Here is a tiny trained network, its code and every weight. The questions are about switching its units off for an input and a target symbol, where a switched-off unit gives its printed mean instead of its output.

import numpy as np


def w(rows, s, z=0):
    codes = np.array(rows[::2]) - 128.0
    scale = np.full(codes.shape[1], s)
    scale[-1] = z or s
    return codes * scale


def f(y):
    return np.maximum(y, 0)


def softmax(a):
    e = np.exp(a - a.max(-1, keepdims=True))
    return e / e.sum(-1, keepdims=True)


def log_softmax(a):
    a = a - a.max(-1, keepdims=True)
    return a - np.log(np.exp(a).sum(-1, keepdims=True))


def net(x, mask):
    ids = ['ΓΛΣΦΨΩαδεηθξπτ'.index(c) for c in x.split()]
    T = len(ids)
    res = E[ids] + P[:T]
    u = 0
    for l in range(3):
        r = res
        for j in range(2):
            rows = slice(3 * j, 3 * j + 3)
            q, k, v = (r @ M[l][rows].T for M in (Q, K, V))
            z = softmax(np.where(np.tri(T) > 0, q @ k.T / 3**0.5, -1e9)) @ v
            o = O[l][rows]
            res = res + np.where(mask[u + j], z, o[:, -1]) @ o[:, :-1]
        u += 2
        y = f(res @ A[l][:, :-1].T + A[l][:, -1])
        res = res + np.where(mask[u : u + 4], y, B[l][:, -1]) @ B[l][:, :-1]
        u += 4
    return log_softmax(res[-1] @ U[:, :-1].T + U[:, -1])


Q, K, V, O, A, B = {}, {}, {}, {}, {}, {}
E = w([
[119,145,118,84,159],'Γ',
[137,79,102,114,183],'Λ',
[180,96,135,182,127],'Σ',
[97,133,101,29,160],'Φ',
[149,91,104,173,74],'Ψ',
[121,171,133,131,131],'Ω',
[123,90,87,73,125],'α',
[132,158,131,89,129],'δ',
[131,131,106,124,90],'ε',
[113,159,116,95,147],'η',
[152,116,95,83,108],'θ',
[165,141,154,80,230],'ξ',
[158,95,158,188,252],'π',
[69,124,87,206,103],'τ',
],0.019)
P = w([
[133,215,95,152,173],'0',
[175,106,132,114,190],'1',
[38,103,209,20,113],'2',
[151,24,111,112,41],'3',
[211,155,108,113,197],'4',
[63,102,224,111,79],'5',
[190,4,132,112,82],'6',
],0.015)
Q[0] = w([
[160,169,56,175,116],'L0H1',
[131,71,141,68,151],'L0H1',
[156,148,147,47,154],'L0H1',
[160,169,203,114,146],'L0H2',
[177,165,118,197,103],'L0H2',
[2,119,94,198,159],'L0H2',
],0.0082)
K[0] = w([
[83,194,81,110,152],'L0H1',
[212,212,1,73,123],'L0H1',
[206,87,61,110,122],'L0H1',
[128,187,205,73,146],'L0H2',
[162,251,38,147,194],'L0H2',
[25,98,129,176,137],'L0H2',
],0.0067)
V[0] = w([
[78,148,154,131,117],'L0H1',
[149,185,129,143,90],'L0H1',
[112,157,93,93,184],'L0H1',
[163,144,3,193,125],'L0H2',
[193,128,166,105,100],'L0H2',
[110,159,83,155,166],'L0H2',
],0.014)
O[0] = w([
[2,147,146,87,208,50],'L0H1',
[56,229,87,206,35,86],'L0H1',
[154,157,119,78,133,254],'L0H1',
[90,135,74,114,173,82],'L0H2',
[161,92,96,231,113,135],'L0H2',
[121,116,104,50,149,117],'L0H2',
],0.0088,0.0063)
A[0] = w([
[219,73,108,7,97,217],'L0N1',
[90,170,82,71,212,208],'L0N2',
[86,121,223,156,83,254],'L0N3',
[255,68,115,166,196,207],'L0N4',
],0.0073,0.0024)
B[0] = w([
[31,123,5,166,106,253],'L0N1',
[238,203,185,130,128,178],'L0N2',
[137,50,58,2,55,165],'L0N3',
[154,168,209,167,103,227],'L0N4',
],0.0076,0.017)
Q[1] = w([
[208,150,86,135,125],'L1H1',
[155,143,85,57,184],'L1H1',
[180,136,172,155,86],'L1H1',
[96,170,100,172,117],'L1H2',
[98,206,198,163,172],'L1H2',
[72,137,3,103,45],'L1H2',
],0.0078)
K[1] = w([
[204,229,152,140,85],'L1H1',
[120,195,23,70,156],'L1H1',
[146,160,41,108,115],'L1H1',
[73,254,83,175,64],'L1H2',
[191,145,131,54,177],'L1H2',
[105,151,66,109,83],'L1H2',
],0.0093)
V[1] = w([
[49,112,2,136,112],'L1H1',
[125,42,42,159,203],'L1H1',
[88,88,148,113,200],'L1H1',
[56,189,96,203,57],'L1H2',
[163,139,139,89,118],'L1H2',
[112,113,113,153,215],'L1H2',
],0.0088)
O[1] = w([
[74,213,78,187,40,156],'L1H1',
[131,141,133,94,70,28],'L1H1',
[126,246,229,43,143,1],'L1H1',
[175,162,201,164,170,171],'L1H2',
[133,133,74,180,100,168],'L1H2',
[126,178,121,108,112,18],'L1H2',
],0.011,0.0085)
A[1] = w([
[58,162,94,180,174,221],'L1N1',
[66,114,152,206,119,72],'L1N2',
[60,116,160,199,3,252],'L1N3',
[182,5,170,120,112,192],'L1N4',
],0.0057,0.0022)
B[1] = w([
[1,166,157,207,152,169],'L1N1',
[52,111,72,92,22,167],'L1N2',
[62,78,141,113,156,253],'L1N3',
[37,241,119,73,96,237],'L1N4',
],0.0079,0.014)
Q[2] = w([
[185,191,42,137,123],'L2H1',
[120,109,181,135,153],'L2H1',
[77,36,180,102,93],'L2H1',
[151,207,61,76,227],'L2H2',
[127,129,93,124,98],'L2H2',
[2,192,191,31,157],'L2H2',
],0.0069)
K[2] = w([
[107,252,163,158,95],'L2H1',
[82,93,103,26,84],'L2H1',
[143,33,254,104,66],'L2H1',
[154,178,85,143,135],'L2H2',
[109,154,215,197,140],'L2H2',
[116,56,114,98,100],'L2H2',
],0.0077)
V[2] = w([
[85,120,52,59,87],'L2H1',
[155,161,227,188,107],'L2H1',
[182,10,164,118,90],'L2H1',
[52,103,173,107,150],'L2H2',
[170,90,186,197,122],'L2H2',
[166,173,92,23,74],'L2H2',
],0.012)
O[2] = w([
[100,90,159,84,110,254],'L2H1',
[67,191,132,120,123,19],'L2H1',
[149,141,5,125,161,87],'L2H1',
[79,146,177,97,180,145],'L2H2',
[129,230,115,95,103,60],'L2H2',
[108,47,135,100,113,120],'L2H2',
],0.012,0.032)
A[2] = w([
[149,27,108,15,117,119],'L2N1',
[220,168,136,112,255,41],'L2N2',
[103,130,245,86,13,123],'L2N3',
[143,134,57,186,244,1],'L2N4',
],0.0085,0.0038)
B[2] = w([
[153,254,156,154,135,255],'L2N1',
[83,79,116,87,115,138],'L2N2',
[92,142,21,41,125,186],'L2N3',
[88,130,59,35,207,137],'L2N4',
],0.0079,0.065)
U = w([
[125,47,184,168,133,52],'Γ',
[202,112,119,75,39,26],'Λ',
[140,180,21,127,116,2],'Σ',
[94,24,168,80,120,20],'Φ',
[59,178,76,68,106,95],'Ψ',
[37,128,86,165,214,77],'Ω',
[72,83,49,51,118,135],'α',
[61,99,2,110,181,120],'δ',
[55,118,130,196,127,193],'ε',
[63,24,81,139,194,202],'η',
[84,59,51,180,77,191],'θ',
[171,98,39,126,131,241],'ξ',
[154,123,153,104,165,173],'π',
[7,58,183,154,191,164],'τ',
],0.0072,0.0067)

Each question gives the input, a string of symbols that net reads in full, and the target symbol t.
The units are the heads (3 rows each of Q, K, V and O) and the neurons (one row each of A and B). Each row of codes is followed by its name. A weight is (code - 128) times the scale printed after its matrix; where a second scale follows, it is the last column's (O, A, B and U).
mask holds one flag per unit, layer by layer, with each layer's heads first. A switched-off unit (its flag False) gives its mean, the last column of its rows in O or B, instead of its output. The means were averaged over made-up inputs and are rounded, as every weight is.
A unit's drop is (log p(t) with every unit on - log p(t) with that unit switched off) / (log p(t) with every unit on - log p(t) with every unit switched off).
The circuit of an input: a set's keep is (log p(t) with only the set's units on - log p(t) with every unit switched off) / (log p(t) with every unit on - log p(t) with every unit switched off). Starting from the 12 units with the biggest drops (on a tie, the unit counted first), units are removed one at a time, each time the one whose removal leaves the highest keep (on an exact tie, the one counted first), for as long as the keep stays at least 0.8.
units of the circuit, in order: the units of the circuit, biggest drop first
most important unit: the unit with the biggest drop
k most important neurons: the k neurons with the biggest drops, biggest first
top k neurons in layer l: the k neurons of layer l with the biggest drops, biggest first
heads that matter: for each layer, one digit per head in row order, 1 if its drop is at least 0.15 and else 0, layers parted by /
input θ π θ θ, target π: most important unit => L1N4
input Ψ τ Λ Ψ ε, target Ψ: heads that matter => 11 / 11 / 11
input Φ η α, target Ψ: 2 most important neurons => [L2N1; L0N3]
input τ π ε ε Λ, target τ: 2 most important neurons => [L0N2; L0N1]
input α α θ Ω ε Λ, target Ψ: units of the circuit, in order => [L0H2; L2H2]
input Ψ θ η Λ θ, target Ψ: 3 most important neurons => [L2N3; L0N4; L1N1]
input δ Λ θ Ω θ, target δ: heads that matter => 11 / 10 / 11
input Ψ Σ Ψ ε τ, target Ψ: units of the circuit, in order => [L0H2; L1H1]
input Γ Ω Φ Σ η, target Γ: top 2 neurons in layer 0 => [L0N2; L0N4]
input α Ψ η Ω θ, target α: heads that matter => 01 / 11 / 10
input ε Φ α ε Σ, target ε: heads that matter => 11 / 10 / 11
input α π Λ, target Ψ: units of the circuit, in order => [L1H1; L2H1]
input Ω α Λ π ε ε τ, target τ: units of the circuit, in order => [L0H1; L1H2]
input η δ π θ π, target η: most important unit => L0N2
input δ η δ Ψ α, target δ: units of the circuit, in order => [L0N1; L1H1; L2H1]
input α θ Σ ξ Φ, target α: 4 most important neurons => [L2N3; L0N4; L2N1; L0N1]
input ε ξ ε Γ, target ξ: top 3 neurons in layer 0 => [L0N3; L0N4; L0N2]
input τ θ Γ α Γ, target τ: units of the circuit, in order => [L1H1; L2H1]
input θ θ α θ η, target θ: 3 most important neurons => [L0N2; L0N1; L2N1]
input Φ Σ ξ ξ, target ξ: 2 most important neurons => [L1N4; L0N2]
input Ψ θ Ψ δ Σ, target Ψ: most important unit => L2H1
input Ω ε π τ π, target Ω: heads that matter => 11 / 11 / 11
input Ψ Σ δ ξ, target ξ: top 2 neurons in layer 2 => [L2N3; L2N1]
input θ Λ η ε θ, target θ: top 3 neurons in layer 0 => [L0N2; L0N4; L0N1]
